Below are the code and all the weights of a small trained network. Each question names an input and a target symbol and asks about switching units off, where a switched-off unit gives its printed mean instead of its output.

import numpy as np


def w(rows, s, z=0):
    codes = np.array(rows[::2]) - 128.0
    scale = np.full(codes.shape[1], s)
    scale[-1] = z or s
    return codes * scale


def norm(h):
    return h / np.sqrt((h * h).mean(-1, keepdims=True) + 1e-5)


def f(y):
    return np.maximum(y, 0)


def softmax(a):
    e = np.exp(a - a.max(-1, keepdims=True))
    return e / e.sum(-1, keepdims=True)


def log_softmax(a):
    a = a - a.max(-1, keepdims=True)
    return a - np.log(np.exp(a).sum(-1, keepdims=True))


def net(x, mask):
    ids = ['ΘΨαβεμπτ'.index(c) for c in x.split()]
    T = len(ids)
    res = E[ids] + P[:T]
    u = 0
    for l in range(2):
        r = norm(res)
        for j in range(3):
            rows = slice(2 * j, 2 * j + 2)
            q, k, v = (r @ M[l][rows].T for M in (Q, K, V))
            z = softmax(np.where(np.tri(T) > 0, q @ k.T / 2**0.5, -1e9)) @ v
            o = O[l][rows]
            res = res + np.where(mask[u + j], z, o[:, -1]) @ o[:, :-1]
        u += 3
        y = f(norm(res) @ A[l][:, :-1].T + A[l][:, -1])
        res = res + np.where(mask[u : u + 8], y, B[l][:, -1]) @ B[l][:, :-1]
        u += 8
    return log_softmax(norm(res)[-1] @ U[:, :-1].T + U[:, -1])


Q, K, V, O, A, B = {}, {}, {}, {}, {}, {}
E = w([
[130,118,200,141],'Θ',
[114,128,126,58],'Ψ',
[205,165,178,143],'α',
[65,105,131,196],'β',
[133,144,118,50],'ε',
[154,129,74,146],'μ',
[87,106,183,179],'π',
[252,40,212,102],'τ',
],0.018)
P = w([
[147,119,193,74],'0',
[125,95,194,108],'1',
[86,183,173,100],'2',
[79,197,147,116],'3',
[75,137,158,124],'4',
[61,200,111,138],'5',
[89,93,116,147],'6',
[97,71,100,166],'7',
[89,45,111,183],'8',
[90,2,103,201],'9',
[97,5,92,222],'10',
],0.0067)
Q[0] = w([
[123,133,118,85],'L0H0',
[124,139,115,180],'L0H0',
[154,133,25,72],'L0H1',
[149,157,179,131],'L0H1',
[153,169,252,184],'L0H2',
[17,115,118,163],'L0H2',
],0.042)
K[0] = w([
[108,129,123,135],'L0H0',
[142,173,122,128],'L0H0',
[192,35,123,124],'L0H1',
[132,179,146,143],'L0H1',
[171,141,253,171],'L0H2',
[26,88,128,174],'L0H2',
],0.043)
V[0] = w([
[92,94,127,140],'L0H0',
[98,108,121,136],'L0H0',
[139,74,120,110],'L0H1',
[86,251,142,146],'L0H1',
[77,115,64,47],'L0H2',
[198,137,233,96],'L0H2',
],0.012)
O[0] = w([
[122,135,50,63,81],'L0H0',
[132,128,96,93,78],'L0H0',
[124,169,122,114,104],'L0H1',
[138,31,177,161,169],'L0H1',
[139,85,1,51,4],'L0H2',
[108,50,175,225,174],'L0H2',
],0.0075,0.0029)
A[0] = w([
[177,202,143,67,40],'L0N0',
[130,99,249,94,186],'L0N1',
[171,174,112,135,5],'L0N2',
[108,234,210,95,71],'L0N3',
[153,165,128,98,33],'L0N4',
[60,124,29,189,84],'L0N5',
[144,111,48,127,172],'L0N6',
[24,110,140,182,160],'L0N7',
],0.015,0.0022)
B[0] = w([
[129,59,122,161,173],'L0N0',
[164,12,105,71,240],'L0N1',
[123,71,93,131,143],'L0N2',
[106,90,113,58,161],'L0N3',
[133,85,113,146,151],'L0N4',
[177,92,115,92,169],'L0N5',
[82,95,136,81,174],'L0N6',
[2,230,170,126,244],'L0N7',
],0.023,0.011)
Q[1] = w([
[125,38,184,125],'L1H0',
[3,139,94,178],'L1H0',
[163,165,100,61],'L1H1',
[51,169,116,134],'L1H1',
[160,107,170,131],'L1H2',
[143,120,98,134],'L1H2',
],0.026)
K[1] = w([
[136,73,229,107],'L1H0',
[2,130,175,102],'L1H0',
[163,141,46,129],'L1H1',
[57,137,109,160],'L1H1',
[133,87,143,128],'L1H2',
[156,151,105,111],'L1H2',
],0.025)
V[1] = w([
[196,153,207,183],'L1H0',
[127,136,62,34],'L1H0',
[126,164,200,5],'L1H1',
[58,211,210,123],'L1H1',
[194,38,94,192],'L1H2',
[137,33,102,70],'L1H2',
],0.016)
O[1] = w([
[109,96,143,32,82],'L1H0',
[156,115,164,191,99],'L1H0',
[250,142,111,148,211],'L1H1',
[200,125,163,52,143],'L1H1',
[96,243,176,87,95],'L1H2',
[186,222,83,127,254],'L1H2',
],0.015,0.012)
A[1] = w([
[114,184,109,135,1],'L1N0',
[128,147,91,165,100],'L1N1',
[189,112,143,164,133],'L1N2',
[72,175,103,96,164],'L1N3',
[42,152,113,139,89],'L1N4',
[181,178,136,125,119],'L1N5',
[114,150,134,218,84],'L1N6',
[106,119,255,242,76],'L1N7',
],0.025,0.007)
B[1] = w([
[107,162,86,98,143],'L1N0',
[110,146,65,129,205],'L1N1',
[104,141,143,107,239],'L1N2',
[142,100,160,98,237],'L1N3',
[79,112,143,174,175],'L1N4',
[105,88,117,120,208],'L1N5',
[161,123,217,121,156],'L1N6',
[2,148,128,226,254],'L1N7',
],0.05,0.0053)
U = w([
[136,75,185,47,190],'Θ',
[11,140,160,167,146],'Ψ',
[174,155,130,150,220],'α',
[158,20,111,190,98],'β',
[135,218,105,103,192],'ε',
[87,145,105,101,4],'μ',
[119,128,108,126,74],'π',
[108,135,107,107,35],'τ',
],0.011,0.0043)

Each question gives the input, a string of symbols that net reads in full, and the target symbol t.
The units are the heads (2 rows each of Q, K, V and O) and the neurons (one row each of A and B). Each row of codes is followed by its name. A weight is (code - 128) times the scale printed after its matrix; where a second scale follows, it is the last column's (O, A, B and U).
mask holds one flag per unit, layer by layer, with each layer's heads first. A switched-off unit (its flag False) gives its mean, the last column of its rows in O or B, instead of its output. The means were averaged over made-up inputs and are rounded, as every weight is.
A unit's drop is (log p(t) with every unit on - log p(t) with that unit switched off) / (log p(t) with every unit on - log p(t) with every unit switched off).
The circuit of an input: a set's keep is (log p(t) with only the set's units on - log p(t) with every unit switched off) / (log p(t) with every unit on - log p(t) with every unit switched off). Starting from the 12 units with the biggest drops (on a tie, the unit counted first), units are removed one at a time, each time the one whose removal leaves the highest keep (on an exact tie, the one counted first), for as long as the keep stays at least 0.8.
circuit, biggest first: the units of the circuit, biggest drop first
top k neurons: the k neurons with the biggest drops, biggest first
top k neurons in layer l: the k neurons of layer l with the biggest drops, biggest first
drop when u is switched off: that unit's drop, to one decimal
input α Ψ β, target Θ: top 3 neurons	[L0N1 L1N7 L0N3]
input α π ε α Θ μ ε, target Θ: top 4 neurons	[L0N7 L1N3 L0N6 L1N7]
input β Ψ ε β ε ε π Ψ τ, target Θ: top 3 neurons	[L1N7 L0N0 L1N2]
input ε ε μ, target ε: top 2 neurons	[L0N7 L1N1]
input Ψ Ψ μ ε μ, target α: circuit, biggest first	[L0N7 L1H0 L0H2 L0N1]
input Ψ α α μ, target Θ: circuit, biggest first	[L0N7 L1N7 L1H2 L1N3]
input Θ μ β Θ τ β Ψ β μ α Ψ, target β: top 4 neurons in layer 0	[L0N1 L0N7 L0N0 L0N6]
input ε Ψ Ψ, target ε: top 2 neurons	[L0N7 L1N1]
input α Ψ β τ Θ, target Θ: circuit, biggest first	[L1N7]
input Ψ ε β β Ψ π Θ, target Θ: top 4 neurons	[L0N1 L1N7 L0N7 L0N0]
input α ε ε, target Θ: top 2 neurons in layer 0	[L0N6 L0N5]
input ε τ Ψ π, target Θ: top 2 neurons	[L1N7 L0N1]
input Θ π τ π ε β β τ Θ ε, target β: top 2 neurons in layer 0	[L0N7 L0N1]
input Ψ α Ψ, target Θ: top 2 neurons	[L0N6 L1N7]
input β β μ α π, target Θ: top 2 neurons	[L0N1 L0N0]
input β ε ε μ, target β: top neuron	[L0N6]
input β μ β ε, target β: top 2 neurons in layer 0	[L0N7 L0N0]
input α π Θ Ψ, target Θ: top 2 neurons in layer 0	[L0N6 L0N7]
input Ψ ε μ, target α: drop when L1H2 is switched off	0.2
input τ α β β β Θ β Ψ, target β: top neuron	[L0N7]
input α α μ, target Θ: drop when L1N7 is switched off	0.1
input β Θ α β ε μ τ, target Θ: drop when L0N0 is switched off	0.7
input Ψ ε ε, target α: drop when L0N0 is switched off	0.2
